In the rows, 128 means zero.
Each row has a class, written after it.
159 120 65 99 135 136 82 119 173 108 143 166 194 83 131 162 168 131 134
 67 87 90 118 111 147 75 151 121 129 90 105 132 128 143 127 156 137 103
 116 184 131 113 150 146 131 112 132 107 103 149 138 119 164 150
seve
158 109 115 106 103 112 156 153 143 107 129 145 152 93 143 119 105 96
 155 125 121 106 113 143 144 102 123 95 162 83 80 135 129 124 160 91 121
 89 128 149 198 131 129 123 154 114 84 115 85 139 103 164 124 137
ruz
149 139 196 162 170 125 77 125 118 208 176 163 83 144 100 102 97 129 136
 158 124 98 187 142 123 109 172 131 137 131 154 74 115 147 118 91 102
 127 192 88 150 166 79 92 150 118 166 156 75 85 132 138 126 131
kuzer
134 104 119 135 142 141 158 91 122 138 174 158 99 132 126 108 125 89 135
 142 125 195 182 146 77 100 160 110 155 102 131 124 104 93 56 142 79 105
 156 96 140 141 100 130 177 104 141 183 131 86 117 82 137 153
dami
155 110 79 125 102 111 122 104 90 167 75 128 128 109 158 128 123 141 148
 170 112 59 109 95 208 140 151 202 105 139 125 87 113 128 57 99 171 110
 122 180 71 141 152 101 155 136 135 132 223 141 122 167 146 147
Gope
132 97 187 146 136 65 105 149 105 143 124 121 83 143 83 151 151 130 141
 142 153 47 124 144 158 101 130 190 128 138 113 90 119 192 169 113 141
 92 162 94 141 136 130 111 116 137 134 139 96 172 124 150 124 145
biva
170 141 163 169 114 121 49 161 123 190 107 155 141 144 141 126 106 128
 98 97 122 95 188 152 164 115 81 147 93 145 142 110 103 111 86 120 118
 113 174 121 76 144 99 137 64 127 123 103 120 127 122 148 133 127
muso
129 112 110 127 124 121 103 132 117 122 192 121 128 117 88 182 164 153
 139 95 77 103 90 147 67 139 162 130 149 133 122 125 150 192 134 137 177
 156 105 132 118 78 129 172 169 148 143 177 77 116 138 85 147 139
kuzer
169 99 125 156 115 136 58 147 135 145 80 142 122 125 170 112 122 121 140
 173 108 92 204 231 131 96 146 131 91 115 158 72 133 151 126 78 98 110
 152 124 130 128 133 88 113 130 121 131 92 130 69 170 134 166
naf
91 142 141 104 83 91 151 146 182 91 90 91 181 111 108 100 125 102 158
 176 186 127 101 172 139 126 80 154 113 90 121 134 136 138 126 108 124
 65 93 135 172 134 147 117 164 140 87 153 99 122 120 171 135 115
seve
162 136 101 154 117 148 175 134 128 116 103 147 79 107 81 149 144 130
 126 137 145 65 116 161 125 115 128 127 125 114 110 112 143 149 168 143
 113 113 146 115 176 114 129 123 115 119 126 84 83 166 117 139 102 138
dami
138 61 120 145 138 166 69 121 163 114 146 140 197 128 125 107 128 62 112
 98 140 88 139 208 89 89 90 174 157 43 151 132 142 134 105 125 87 78 147
 133 108 139 140 120 137 150 158 185 67 143 126 93 151 172
mig
131 165 192 102 138 96 155 155 155 115 137 144 45 116 47 109 176 160 127
 124 101 150 87 108 50 144 136 76 157 130 138 91 156 144 122 151 138 130
 108 118 134 162 125 162 157 124 115 164 80 51 148 138 126 141
dami
119 110 162 139 162 107 136 140 80 147 182 156 97 153 158 117 86 120 78
 123 142 133 197 134 83 131 126 84 144 138 155 107 89 126 123 153 97 175
 185 83 151 155 122 118 80 131 126 166 149 98 93 109 85 147
seve
112 119 129 117 114 133 101 138 85 151 170 139 85 139 159 176 118 183 71
 103 118 135 133 103 163 113 155 155 104 175 128 150 84 185 114 174 126
 136 159 121 98 86 98 144 81 114 138 103 162 164 142 122 133 130
mig
135 131 149 190 110 87 102 141 134 146 129 159 121 145 136 76 116 64 121
 160 115 92 166 179 93 89 123 113 131 108 121 97 149 145 110 94 90 137
 140 116 185 146 138 123 122 134 142 144 115 109 88 119 118 118
vesir
147 98 109 84 174 128 93 124 155 164 146 173 113 154 162 150 130 137 139
 138 149 137 186 149 115 151 110 102 137 139 129 131 125 156 113 161 141
 78 170 97 182 131 138 74 183 160 159 128 125 149 134 93 140 130
kazoz
140 203 101 101 95 108 124 150 138 117 82 130 138 113 113 131 173 129
 137 163 166 136 159 164 158 122 121 98 129 125 108 134 147 118 136 115
 105 137 125 150 152 159 135 103 145 106 106 96 127 133 140 123 98 116
muso
122 98 182 160 124 115 89 148 102 126 132 209 111 163 177 91 108 125 156
 114 83 115 120 170 144 78 122 91 137 173 162 124 152 186 126 65 120 119
 172 110 122 99 111 124 96 134 168 133 116 90 92 142 144 141
seve
138 135 139 108 126 112 143 108 126 129 134 155 107 134 170 133 127 152
 163 154 112 128 98 75 121 109 109 82 139 165 170 128 147 118 107 110
 156 115 133 118 127 127 131 150 139 143 140 162 128 69 99 103 133 131
muso
125 92 99 141 157 140 85 96 101 129 119 155 117 120 156 145 122 149 81
 104 105 135 93 74 141 104 126 126 115 143 119 172 110 135 102 196 115
 108 137 159 87 106 134 142 111 130 170 112 192 121 143 92 124 151
naf
90 112 94 122 126 128 117 134 144 110 118 154 133 89 96 116 157 128 114
 129 173 85 106 179 129 127 75 141 111 112 136 118 145 139 127 159 158
 98 132 122 145 125 142 83 165 155 142 143 84 135 147 96 114 139
biva
141 75 109 89 141 92 152 115 118 130 103 107 85 67 114 154 98 159 141
 181 143 126 108 80 168 112 160 130 116 122 155 86 131 124 97 140 140
 122 134 142 140 152 153 128 154 135 91 189 155 122 92 135 126 157
kuzer
109 161 133 164 84 100 52 176 133 122 120 125 169 143 78 142 170 139 135
 98 123 105 128 120 164 97 116 108 119 146 103 165 137 189 178 88 98 124
 118 115 89 121 114 122 93 150 154 82 106 131 123 165 124 108
mig
121 136 168 140 134 114 201 125 147 126 146 123 130 107 96 115 106 115
 126 153 143 154 105 92 97 116 115 144 131 104 124 157 75 61 133 172 116
 85 151 135 128 149 95 152 124 96 117 157 106 81 136 141 134 125
muso
149 150 161 97 159 127 173 130 140 156 180 149 73 133 84 142 141 148 107
 132 155 180 149 116 81 156 129 118 127 163 152 112 127 96 127 175 133
 118 149 99 164 132 92 113 148 120 107 157 91 114 163 111 107 127
kuzer
148 94 183 133 137 102 109 142 99 141 149 116 72 126 147 129 158 131 118
 158 101 117 86 80 89 131 140 102 161 137 191 93 145 149 101 142 72 131
 134 81 129 123 116 114 92 145 155 181 128 101 124 145 117 119
muso
127 138 157 96 177 87 174 116 88 154 155 158 36 111 134 170 130 169 132
 110 121 185 102 15 65 152 130 77 161 135 172 91 152 109 129 117 142 138
 137 77 138 180 134 132 148 122 121 177 179 74 137 95 121 138
seve
136 87 101 156 148 140 159 105 136 86 181 161 154 100 117 104 157 87 141
 145 142 66 123 140 92 73 130 131 149 71 136 96 139 138 186 132 160 148
 162 144 118 148 162 140 170 126 158 162 75 86 116 130 150 117
vesir
167 146 127 164 156 121 114 115 113 150 157 162 139 96 142 133 105 142
 141 63 125 131 143 44 150 93 135 111 148 143 131 136 136 113 132 89 128
 154 151 136 91 150 113 105 102 91 131 110 156 115 101 110 130 131
Zuka
129 50 122 132 123 97 108 144 59 116 133 148 159 147 139 125 108 103 121
 124 147 21 95 192 182 102 80 166 134 92 130 95 120 153 165 139 132 100
 184 140 128 116 110 98 108 135 170 137 107 194 129 153 103 151
ruz
168 138 116 170 130 127 104 110 113 147 127 109 129 141 103 169 126 86
 125 125 144 144 163 142 157 131 176 178 100 85 68 141 124 115 132 137
 103 84 169 132 114 97 100 101 111 141 165 68 152 176 143 169 166 144
Zuka
125 108 170 135 140 133 136 110 146 111 134 178 85 146 158 130 135 130
 156 161 108 64 135 136 137 101 139 128 140 126 160 76 133 123 111 113
 168 122 161 104 148 166 128 97 172 124 196 153 64 95 150 120 159 110
biva
130 161 105 134 150 135 111 130 163 154 132 106 147 89 108 182 144 194
 115 115 108 177 170 58 102 170 161 101 96 155 125 163 106 156 119 159
 124 148 109 110 108 137 131 94 145 155 119 105 167 96 111 115 116 160
Gope
111 183 129 110 127 121 181 171 136 105 164 142 168 106 44 148 159 165
 121 133 143 165 108 144 88 157 100 103 115 142 155 161 139 169 101 211
 133 119 122 138 138 122 94 130 142 125 88 160 135 83 122 109 85 186
biva
129 125 130 142 127 163 122 135 107 129 121 103 116 200 143 208 125 128
 98 147 149 179 187 187 144 153 164 145 92 152 115 137 96 123 127 127
 132 118 170 117 117 106 104 134 151 120 139 119 165 158 131 99 158 119
Zuka
117 111 105 60 117 125 86 156 142 139 177 121 129 98 119 144 162 213 128
 106 134 148 146 169 129 146 91 113 106 160 159 121 163 209 114 156 121
 87 92 131 117 122 119 91 165 164 139 164 94 132 135 104 135 164
molek
160 161 110 136 138 108 241 71 96 111 104 137 89 86 75 158 93 69 161 196
 151 128 105 71 75 111 178 146 147 67 110 118 113 56 104 155 103 143 155
 132 194 161 157 112 171 93 95 162 159 93 79 123 103 126
muso
133 193 164 135 71 90 135 149 109 127 97 102 80 128 113 188 182 155 131
 113 130 189 144 95 132 154 125 86 87 179 131 93 154 135 97 117 145 135
 99 93 109 129 129 126 108 117 133 109 109 118 129 135 139 119
mig
134 119 132 182 115 101 133 99 107 141 186 92 145 136 91 130 147 80 122
 141 133 118 122 69 77 146 141 179 147 102 167 124 118 136 117 146 124
 129 152 89 112 154 124 133 137 167 156 159 108 128 137 125 140 129
Gope
118 69 156 91 132 113 116 151 105 150 167 144 60 136 172 115 119 162 90
 168 135 169 166 179 146 96 131 132 99 155 157 90 112 151 92 128 133 77
 167 122 144 108 101 119 139 107 131 178 120 111 114 111 170 160
mig
118 127 161 128 105 103 173 133 131 131 167 149 95 143 147 160 145 159
 142 141 137 144 108 116 131 129 133 143 125 172 154 172 116 127 99 110
 180 79 137 115 133 102 110 134 140 137 153 148 93 107 162 113 178 90
ruz
186 145 153 157 81 123 103 148 107 110 95 113 135 120 110 143 150 142
 132 117 129 109 118 157 160 118 104 141 119 101 129 83 133 113 147 89
 97 137 148 145 95 96 128 98 69 105 120 114 95 163 125 187 109 142
dami
92 137 116 117 95 126 176 140 142 76 56 108 190 109 101 106 120 121 185
 144 134 130 94 160 149 135 85 134 119 73 85 136 147 136 168 108 130 116
 114 139 166 103 162 105 139 134 113 77 107 150 129 188 113 137
vesir
118 146 145 159 144 108 105 113 134 133 200 182 112 109 134 151 113 148
 102 70 118 144 149 120 73 159 137 69 179 143 181 152 136 118 121 136
 112 190 143 81 131 131 115 125 119 163 127 163 102 78 96 77 82 132
kazoz
183 151 121 109 148 134 121 134 152 165 102 165 116 88 127 117 105 170
 99 121 121 189 162 83 112 128 102 109 107 102 133 121 146 88 70 160 107
 126 127 184 86 141 92 142 117 114 122 104 155 101 130 144 127 154
ruz
159 128 178 151 133 101 107 151 132 153 120 146 161 90 90 125 128 166
 120 57 125 182 134 14 108 135 81 87 129 161 130 146 113 131 129 112 154
 157 108 119 104 148 130 116 82 132 115 129 137 115 114 147 81 155
Gope
162 146 165 145 80 115 120 147 159 115 95 115 176 163 77 135 156 98 94
 127 128 99 97 167 134 126 116 131 109 101 119 112 133 148 115 113 97
 139 140 171 138 118 109 147 119 91 124 118 103 144 113 158 107 156
mig
150 132 100 133 115 79 149 113 77 134 152 159 88 100 108 150 140 122 180
 142 129 55 125 149 116 87 139 161 122 126 123 88 172 157 146 113 119 99
 159 107 148 100 105 95 163 127 145 139 74 116 126 120 130 141
molek
105 92 82 151 141 124 118 126 140 149 176 130 207 124 94 121 142 92 87
 121 133 79 121 153 88 110 82 139 156 69 135 141 94 158 116 173 141 106
 137 124 147 171 128 133 165 120 157 164 121 138 128 71 118 160
kazoz
88 69 152 144 144 124 95 123 155 136 159 127 170 129 140 82 140 119 120
 125 96 125 147 133 152 136 138 127 148 157 185 97 137 147 95 134 116
 159 134 115 115 132 143 118 131 154 123 178 134 117 114 111 114 137
vesir
135 90 121 158 134 80 152 90 129 161 155 119 108 93 121 112 102 90 153
 152 118 115 154 48 105 94 178 142 142 84 123 111 106 103 88 130 92 91
 153 114 129 170 99 130 145 100 136 174 143 83 119 141 135 166
naf
132 123 111 133 112 130 95 143 60 174 162 145 129 146 148 156 122 164
 114 135 130 129 173 128 155 133 121 135 124 165 138 98 110 161 145 112
 120 123 150 112 118 96 93 86 96 136 174 129 143 162 111 137 118 145
kazoz
116 96 123 116 144 110 170 115 136 87 145 112 117 105 85 171 138 115 141
 188 193 135 116 149 149 97 119 141 104 107 140 121 126 102 130 168 131
 117 156 122 117 141 144 106 210 147 96 206 121 101 110 98 116 130
biva
150 169 180 138 132 124 96 146 140 139 171 155 104 139 103 197 81 166
 131 98 74 143 130 148 145 121 169 128 103 144 126 157 96 87 92 188 163
 84 169 132 118 81 80 146 118 116 111 142 149 98 159 144 173 124
kazoz
154 150 131 137 160 119 113 133 94 133 190 206 93 154 125 128 117 120
 119 159 100 181 114 109 91 95 159 80 161 127 115 160 109 161 131 172
 104 139 173 138 146 118 104 148 158 127 157 150 165 76 118 107 135 107
Gope
148 121 82 119 113 98 99 146 111 147 91 117 130 125 158 161 147 136 115
 138 136 118 130 160 133 79 64 124 81 84 141 115 149 138 137 160 52 67
 133 163 114 111 101 98 100 103 144 118 162 142 118 137 97 170
dami
151 115 165 133 147 63 146 129 129 138 163 184 75 119 147 142 153 112
 161 125 128 106 121 121 115 95 147 122 132 140 152 92 131 112 125 88
 178 91 148 102 125 185 129 140 140 106 109 188 88 80 136 109 164 126
molek
124 148 83 138 99 132 124 121 66 161 124 174 93 131 183 176 117 160 129
 189 125 134 102 68 145 102 118 141 123 162 188 133 159 182 105 149 125
 118 123 187 63 120 112 162 117 141 153 146 211 106 113 122 95 131
seve
55 152 102 65 150 91 160 133 103 132 133 103 129 113 130 150 135 191 137
 107 118 172 111 78 138 149 129 108 92 180 100 168 161 152 119 155 170
 123 70 169 154 82 141 84 170 146 126 97 202 112 131 95 115 149
vesir
131 150 151 109 104 107 92 126 101 176 212 152 27 147 146 183 160 192
 134 120 100 192 152 82 118 130 198 121 128 213 128 131 127 175 81 85
 135 88 123 83 117 88 57 134 134 109 151 139 113 99 139 102 180 140
muso
89 161 67 87 101 128 174 115 193 135 132 73 123 108 138 156 157 157 154
 167 126 77 99 138 129 156 128 151 119 160 127 169 129 171 140 145 133
 127 72 109 107 144 148 111 160 150 114 117 106 119 151 130 130 112
dami
127 167 143 111 135 115 173 102 130 171 158 148 77 161 108 124 154 145
 151 184 128 102 155 134 119 126 157 137 131 166 125 114 139 159 75 100
 152 138 132 135 112 170 112 102 218 112 169 150 133 46 142 111 132 138
dami
165 229 178 140 113 161 108 132 158 159 143 145 88 123 144 133 122 201
 147 115 129 150 152 79 113 151 122 75 139 186 133 147 108 133 131 102
 130 141 114 87 102 139 103 110 101 119 149 97 77 89 155 145 120 103
Gope
152 171 175 138 129 108 61 165 92 183 129 146 104 160 105 180 130 161
 150 175 132 137 144 140 137 141 122 139 110 159 129 101 99 176 148 114
 150 94 159 95 107 138 116 116 128 137 154 148 124 129 153 164 153 100
seve
101 101 138 92 134 106 154 130 95 86 126 141 108 144 164 152 142 116 177
 131 133 182 170 153 126 121 172 106 115 160 122 104 141 120 134 110 170
 111 154 108 175 100 155 85 181 157 116 155 121 130 102 95 144 145
Zuka
156 159 182 200 128 128 120 131 102 134 147 107 117 167 124 144 124 113
 157 145 140 115 162 132 137 181 162 141 123 165 91 123 52 85 162 124
 165 130 177 79 92 142 120 115 124 132 152 101 81 147 147 155 153 69
Zuka
113 92 122 155 102 156 107 131 156 98 137 103 110 117 79 144 153 122 131
 134 141 78 47 123 86 100 104 180 112 83 167 119 144 187 100 183 140 97
 128 134 82 110 147 178 118 141 153 179 68 133 170 123 174 103
dami
154 81 101 95 151 104 161 113 108 125 148 165 107 115 167 125 120 93 157
 105 124 136 142 100 85 113 127 108 162 90 176 105 156 56 81 119 94 127
 140 107 149 113 122 135 144 155 105 180 104 98 116 108 129 126
Gope
137 88 118 133 125 125 80 131 172 148 125 126 138 145 87 124 125 114 124
 148 107 111 119 114 123 97 120 146 145 133 98 120 113 165 134 87 141
 117 106 135 131 178 141 137 146 94 129 154 114 153 121 112 152 125
ruz
74 177 176 104 121 99 154 159 133 105 102 103 88 179 82 149 133 90 129
 173 166 127 63 147 124 123 145 136 125 131 106 123 139 199 168 174 104
 79 154 100 180 120 115 135 163 139 103 127 157 153 149 141 122 106
seve
120 123 82 150 114 113 168 111 128 103 153 121 168 118 121 141 152 109
 155 97 182 123 142 116 99 102 102 105 120 120 155 177 144 114 109 83 87
 158 131 116 125 128 155 89 133 140 111 151 107 108 87 69 90 137
dami
107 125 141 134 116 151 126 141 99 127 152 149 150 139 154 93 113 107
 146 172 137 168 121 159 136 102 102 116 136 114 115 136 107 158 150 114
 82 107 173 103 134 111 103 84 145 137 144 125 98 117 107 137 116 140
muso
129 94 62 100 133 147 82 115 176 154 204 106 109 92 121 108 160 158 112
 118 129 28 116 135 130 117 128 176 125 126 83 105 154 219 119 125 170
 114 74 176 146 135 177 121 183 133 125 146 98 149 141 81 152 146
dami
143 86 124 107 118 91 76 123 118 140 146 109 141 127 95 157 170 108 119
 66 131 129 105 128 85 112 93 158 120 128 133 114 149 190 131 131 128
 105 120 122 127 97 142 120 130 121 124 158 115 154 121 121 135 154
dami
143 105 118 86 153 134 130 147 119 161 152 173 126 139 159 144 129 120
 93 65 170 117 200 144 145 136 110 83 149 124 96 108 113 141 124 83 115
 154 155 87 182 166 139 92 136 119 104 139 141 135 135 95 88 158
Gope
145 149 116 116 113 108 122 117 154 141 125 112 90 111 149 138 159 130
 145 153 167 123 193 135 108 144 148 118 110 157 121 101 146 119 73 79
 147 145 93 95 117 172 131 86 170 113 119 139 87 107 153 104 135 112
molek
121 50 109 141 113 123 79 144 93 114 196 158 148 93 108 150 142 137 150
 49 132 125 106 124 120 63 101 142 137 120 144 148 152 180 149 84 160
 132 120 136 93 64 114 145 82 122 144 167 41 141 131 119 145 142
dami
157 136 170 106 150 127 153 123 140 142 135 90 92 145 56 196 136 128 142
 134 151 164 148 54 55 159 134 105 150 102 118 95 139 112 133 147 145
 122 140 112 125 149 143 126 164 135 130 176 115 102 154 135 126 138
vesir
110 114 101 118 99 139 93 127 118 126 146 107 135 135 109 165 187 137
 120 123 143 114 91 91 142 147 128 174 98 179 124 144 135 186 118 139
 134 111 104 120 118 94 143 142 87 143 159 136 106 170 185 112 160 122
biva
164 104 111 146 113 121 116 120 109 125 101 118 150 100 105 120 103 140
 102 96 117 33 74 138 175 126 83 158 123 77 136 102 135 96 139 132 103
 132 151 166 120 114 141 128 91 119 116 109 146 171 108 159 95 156
mig
153 100 154 180 119 142 103 170 134 106 161 130 136 157 88 93 154 130
 119 152 118 89 108 168 113 67 113 156 149 83 131 117 136 166 160 89 110
 117 133 175 73 125 118 144 119 127 135 138 85 133 99 149 139 131
ruz
139 133 144 164 170 152 149 120 133 139 181 146 136 122 102 134 145 165
 107 104 86 149 114 121 122 175 147 87 131 142 161 144 114 94 131 186
 123 166 163 118 64 118 86 116 137 153 151 111 133 103 136 125 106 139
ruz
153 163 124 138 126 125 100 135 88 140 115 120 143 96 123 114 101 151 83
 126 145 117 123 97 115 137 91 107 124 138 141 128 115 134 107 147 118
 166 123 141 100 152 155 137 67 124 114 144 172 101 116 125 98 132
molek
132 164 163 157 120 125 82 125 122 162 89 101 215 148 104 152 84 126 139
 88 105 94 72 94 170 108 104 201 108 112 79 173 94 169 110 131 135 63
 145 171 95 70 107 98 99 109 178 71 171 171 145 168 166 142
seve
117 141 95 87 160 100 162 128 142 142 125 123 74 140 108 94 140 109 121
 174 167 26 186 175 151 112 146 142 142 108 86 29 119 140 142 181 119 91
 145 89 183 178 127 81 148 117 134 114 127 169 115 135 126 144
kazoz
140 126 89 153 94 137 113 100 105 172 130 99 118 100 172 147 131 120 125
 143 98 165 142 48 114 163 136 149 159 172 127 156 88 123 106 103 164
 152 103 88 77 190 140 138 124 103 132 112 171 151 150 115 150 100
muso
102 91 117 107 111 132 92 142 157 92 146 120 138 161 132 160 158 141 110
 127 135 80 103 204 110 129 111 142 102 112 146 134 145 206 132 155 143
 89 133 126 138 105 132 163 134 156 160 149 70 134 158 107 169 134
molek
162 120 110 148 124 94 81 135 69 196 161 193 133 137 189 187 122 156 130
 109 98 118 162 84 125 113 116 117 130 154 135 143 133 183 133 85 128
 103 156 121 148 77 102 102 89 136 166 123 140 106 106 124 112 162
naf
106 121 125 101 150 96 173 114 155 134 94 121 107 148 112 106 164 134
 103 147 133 128 140 87 89 105 95 111 146 163 139 99 130 151 102 159 117
 135 123 107 143 185 144 103 171 89 123 143 142 118 112 55 86 168
naf
102 117 99 125 128 143 128 146 167 119 127 117 181 109 93 107 151 85 152
 112 102 95 97 180 124 100 89 165 114 99 88 140 146 133 143 171 188 66
 98 167 141 113 148 138 166 146 105 129 110 162 154 106 146 155
biva
121 103 149 135 137 98 146 115 82 141 166 144 121 120 168 155 138 160
 119 123 114 189 99 25 168 114 138 116 137 132 184 124 128 103 112 151
 87 85 144 141 102 103 76 124 77 123 187 150 169 98 133 146 133 146
Zuka
169 124 135 148 115 108 84 142 132 139 192 177 73 136 186 132 147 159
 113 144 138 97 191 193 94 106 136 98 148 160 176 123 144 197 134 66 117
 138 150 71 132 150 106 140 103 121 140 141 71 92 95 118 146 144
kazoz
146 174 96 125 139 170 187 107 94 123 162 157 120 108 164 180 131 162
 161 112 123 168 109 55 133 139 137 77 157 175 150 190 121 92 145 109
 141 159 128 78 120 131 119 113 130 121 142 100 152 114 132 100 139 77
muso
141 109 138 133 126 117 49 138 144 170 179 198 128 133 174 137 112 156
 111 110 130 141 179 151 144 94 125 118 133 153 131 145 115 185 91 88
 115 86 153 125 98 110 76 147 120 109 141 149 123 79 119 124 147 158
seve
160 140 123 189 123 119 154 94 69 134 128 139 155 107 170 119 97 75 159
 156 133 139 140 113 132 107 110 128 133 108 141 130 112 68 137 79 89
 161 149 109 119 154 143 104 135 131 133 141 159 106 71 132 114 104
biva
126 151 118 100 119 76 162 140 73 144 131 156 121 105 137 115 115 134 92
 128 163 145 100 95 112 146 75 72 134 146 183 143 130 106 105 140 93 153
 145 108 167 157 131 123 78 134 108 154 163 116 129 112 67 143
seve
140 135 146 128 108 100 163 146 77 116 152 160 101 128 140 138 132 103
 147 150 139 171 160 142 113 80 123 136 125 137 97 112 125 86 133 83 114
 114 145 122 127 118 126 129 141 102 110 160 82 83 139 122 154 114
vesir
133 116 189 154 120 77 116 141 68 148 133 172 105 139 165 128 107 100
 141 140 130 150 168 163 103 116 126 138 126 114 148 95 119 91 114 32
 140 127 162 102 123 155 118 100 144 122 120 196 124 45 120 144 127 150
Gope
